Below are the code and all the weights of a small trained network. Each question names an input and a target symbol and asks about switching units off, where a switched-off unit gives its printed mean instead of its output.

import numpy as np


def w(rows, s, z=0):
    codes = np.array(rows[::2]) - 128.0
    scale = np.full(codes.shape[1], s)
    scale[-1] = z or s
    return codes * scale


def f(y):
    return y / 2 * (1 + np.tanh(0.7978845608 * (y + 0.044715 * y**3)))


def softmax(a):
    e = np.exp(a - a.max(-1, keepdims=True))
    return e / e.sum(-1, keepdims=True)


def log_softmax(a):
    a = a - a.max(-1, keepdims=True)
    return a - np.log(np.exp(a).sum(-1, keepdims=True))


def net(x, mask):
    ids = ['ΘΨΩβδημξ'.index(c) for c in x.split()]
    T = len(ids)
    res = E[ids] + P[:T]
    q, k, v = (res @ M[0].T for M in (Q, K, V))
    z = softmax(np.where(np.tri(T) > 0, q @ k.T / 4**0.5, -1e9)) @ v
    res = res + np.where(mask[0], z, O[0][:, -1]) @ O[0][:, :-1]
    y = f(res @ A[0][:, :-1].T + A[0][:, -1])
    res = res + np.where(mask[1:9], y, B[0][:, -1]) @ B[0][:, :-1]
    return log_softmax(res[-1] @ U[:, :-1].T + U[:, -1])


Q, K, V, O, A, B = {}, {}, {}, {}, {}, {}
E = w([
[132,67,93,133,38,146,189,57,143,54,156,124],'Θ',
[65,126,121,1,224,140,143,150,116,146,114,168],'Ψ',
[138,50,118,100,36,79,141,65,183,74,106,34],'Ω',
[127,58,88,157,120,177,158,81,246,152,166,122],'β',
[111,78,239,173,123,139,126,116,184,131,177,174],'δ',
[136,70,156,153,135,35,65,81,199,70,135,137],'η',
[115,45,205,130,130,98,126,178,201,94,113,69],'μ',
[170,33,144,152,97,118,170,180,116,36,115,178],'ξ',
],0.0051)
P = w([
[149,213,164,157,128,113,186,103,155,53,209,74],'0',
[81,129,153,170,110,56,230,112,191,100,149,134],'1',
[13,79,127,161,82,103,148,139,154,82,175,127],'2',
[147,67,146,106,109,160,105,138,151,76,216,107],'3',
[186,84,175,129,163,150,162,94,163,94,99,128],'4',
[69,44,146,158,141,119,151,98,141,141,54,153],'5',
[57,4,106,110,113,140,63,149,121,141,143,151],'6',
[183,58,125,68,165,191,57,143,161,100,140,151],'7',
[177,92,129,103,188,151,130,129,186,123,23,187],'8',
[75,73,93,119,146,121,96,163,177,159,32,211],'9',
[117,71,46,64,155,153,43,203,178,122,127,212],'10',
],0.0039)
Q[0] = w([
[250,245,122,129,146,149,109,125,58,145,124,79],'H1',
[155,65,102,127,77,130,65,206,194,92,205,140],'H1',
[95,208,97,68,123,136,83,128,2,193,193,91],'H1',
[96,207,77,202,72,100,99,174,75,173,73,124],'H1',
],0.027)
K[0] = w([
[5,94,108,170,50,94,183,85,113,122,199,110],'H1',
[91,195,122,105,200,73,239,113,112,187,37,191],'H1',
[185,113,179,244,59,82,189,75,204,140,76,88],'H1',
[207,244,139,124,148,150,192,90,126,79,208,68],'H1',
],0.02)
V[0] = w([
[166,112,112,127,58,116,148,135,48,70,92,164],'H1',
[135,131,203,191,154,123,82,122,115,134,158,220],'H1',
[125,139,89,154,127,213,188,108,116,166,176,206],'H1',
[144,129,57,120,107,115,86,4,162,133,131,144],'H1',
],0.018)
O[0] = w([
[177,117,112,173,104,91,134,205,66,122,124,162,2],'H1',
[144,170,201,126,77,161,117,93,161,164,169,227,106],'H1',
[132,80,174,140,101,248,169,108,71,132,102,150,65],'H1',
[133,109,90,147,99,89,137,3,66,107,121,97,35],'H1',
],0.011,0.0031)
A[0] = w([
[108,146,237,73,31,238,157,108,97,167,112,154,102],'N1',
[172,33,122,147,103,100,148,230,119,95,103,243,252],'N2',
[158,98,118,221,161,114,147,156,11,63,135,135,70],'N3',
[139,29,82,78,147,254,79,78,135,206,62,137,98],'N4',
[113,39,116,108,126,196,200,81,37,91,97,92,221],'N5',
[96,117,176,91,127,121,67,23,225,118,134,99,238],'N6',
[149,119,191,196,23,101,151,13,124,98,183,109,116],'N7',
[165,158,188,224,33,128,105,186,160,111,160,157,25],'N8',
],0.0091,0.0018)
B[0] = w([
[119,86,168,1,129,43,113,209,102,140,94,73,146],'N1',
[213,88,151,106,112,96,147,132,177,80,145,191,171],'N2',
[81,250,160,97,131,123,104,152,107,239,164,75,131],'N3',
[148,108,109,164,115,158,90,134,175,220,20,79,191],'N4',
[112,119,171,151,119,152,155,201,155,18,226,69,166],'N5',
[57,129,134,123,165,173,176,96,50,79,143,179,252],'N6',
[214,152,111,177,95,143,52,90,97,227,84,149,155],'N7',
[167,119,51,173,101,116,104,96,140,164,74,85,148],'N8',
],0.0085,0.012)
U = w([
[49,144,196,11,228,142,247,187,144,9,231,180,253],'Θ',
[125,190,61,174,139,159,107,149,192,241,88,119,35],'Ψ',
[217,83,118,164,53,65,126,156,195,91,135,178,163],'Ω',
[145,210,171,159,88,138,108,171,99,166,217,116,30],'β',
[130,47,146,228,101,213,128,114,131,79,85,57,124],'δ',
[140,153,87,209,118,117,77,13,37,136,133,238,102],'η',
[128,136,42,115,103,11,113,125,91,118,116,23,47],'μ',
[126,118,149,35,124,130,63,157,107,253,42,120,131],'ξ',
],0.0027,0.0022)

Each question gives the input, a string of symbols that net reads in full, and the target symbol t.
The units are the heads (4 rows each of Q, K, V and O) and the neurons (one row each of A and B). Each row of codes is followed by its name. A weight is (code - 128) times the scale printed after its matrix; where a second scale follows, it is the last column's (O, A, B and U).
mask holds one flag per unit, heads first, then neurons. A switched-off unit (its flag False) gives its mean, the last column of its rows in O or B, instead of its output. The means were averaged over made-up inputs and are rounded, as every weight is.
A unit's drop is (log p(t) with every unit on - log p(t) with that unit switched off) / (log p(t) with every unit on - log p(t) with every unit switched off).
The circuit of an input: a set's keep is (log p(t) with only the set's units on - log p(t) with every unit switched off) / (log p(t) with every unit on - log p(t) with every unit switched off). Starting from all 9 units, units are removed one at a time, each time the one whose removal leaves the highest keep (on an exact tie, the one counted first), for as long as the keep stays at least 0.8.
circuit, biggest first: the units of the circuit, biggest drop first
top k neurons: the k neurons with the biggest drops, biggest first
drop of u: that unit's drop, to one decimal
input Θ ξ δ Ω, target Ω: circuit, biggest first	(H1; N2; N6)
input μ β β β β δ μ Ω, target Θ: circuit, biggest first	(H1; N4; N6)
input η β Ψ δ δ δ Ψ, target ξ: top 3 neurons	(N1; N4; N5)
input Θ η Θ β Θ η β, target η: circuit, biggest first	(H1; N7; N6)
input μ β β β Ω β Θ, target δ: circuit, biggest first	(H1; N5; N4)
input β ξ Θ δ, target Ω: top 3 neurons	(N2; N8; N6)
input Θ β β β ξ η, target Ω: circuit, biggest first	(H1; N2)
input Ω β μ μ Θ δ Θ, target ξ: circuit, biggest first	(H1; N1; N7)
input β δ β β, target ξ: circuit, biggest first	(H1; N1; N4)
input Ω β β δ, target ξ: top 2 neurons	(N1; N7)
input Ω ξ δ η ξ Ψ Ψ, target Ω: circuit, biggest first	(H1; N6; N2)
input Θ ξ β η μ μ η, target Θ: top 3 neurons	(N4; N6; N7)
input β β Θ, target δ: circuit, biggest first	(H1; N5; N7)
input μ Ψ β Θ β β Ψ, target δ: circuit, biggest first	(N4; H1; N5)
input Ψ δ δ ξ Θ Ψ, target Ω: drop of N6	0.4
input ξ ξ δ β η η η β Θ η, target η: drop of N6	0.1
input Ω Θ η β Ω η ξ β β, target Ω: drop of N6	0.2
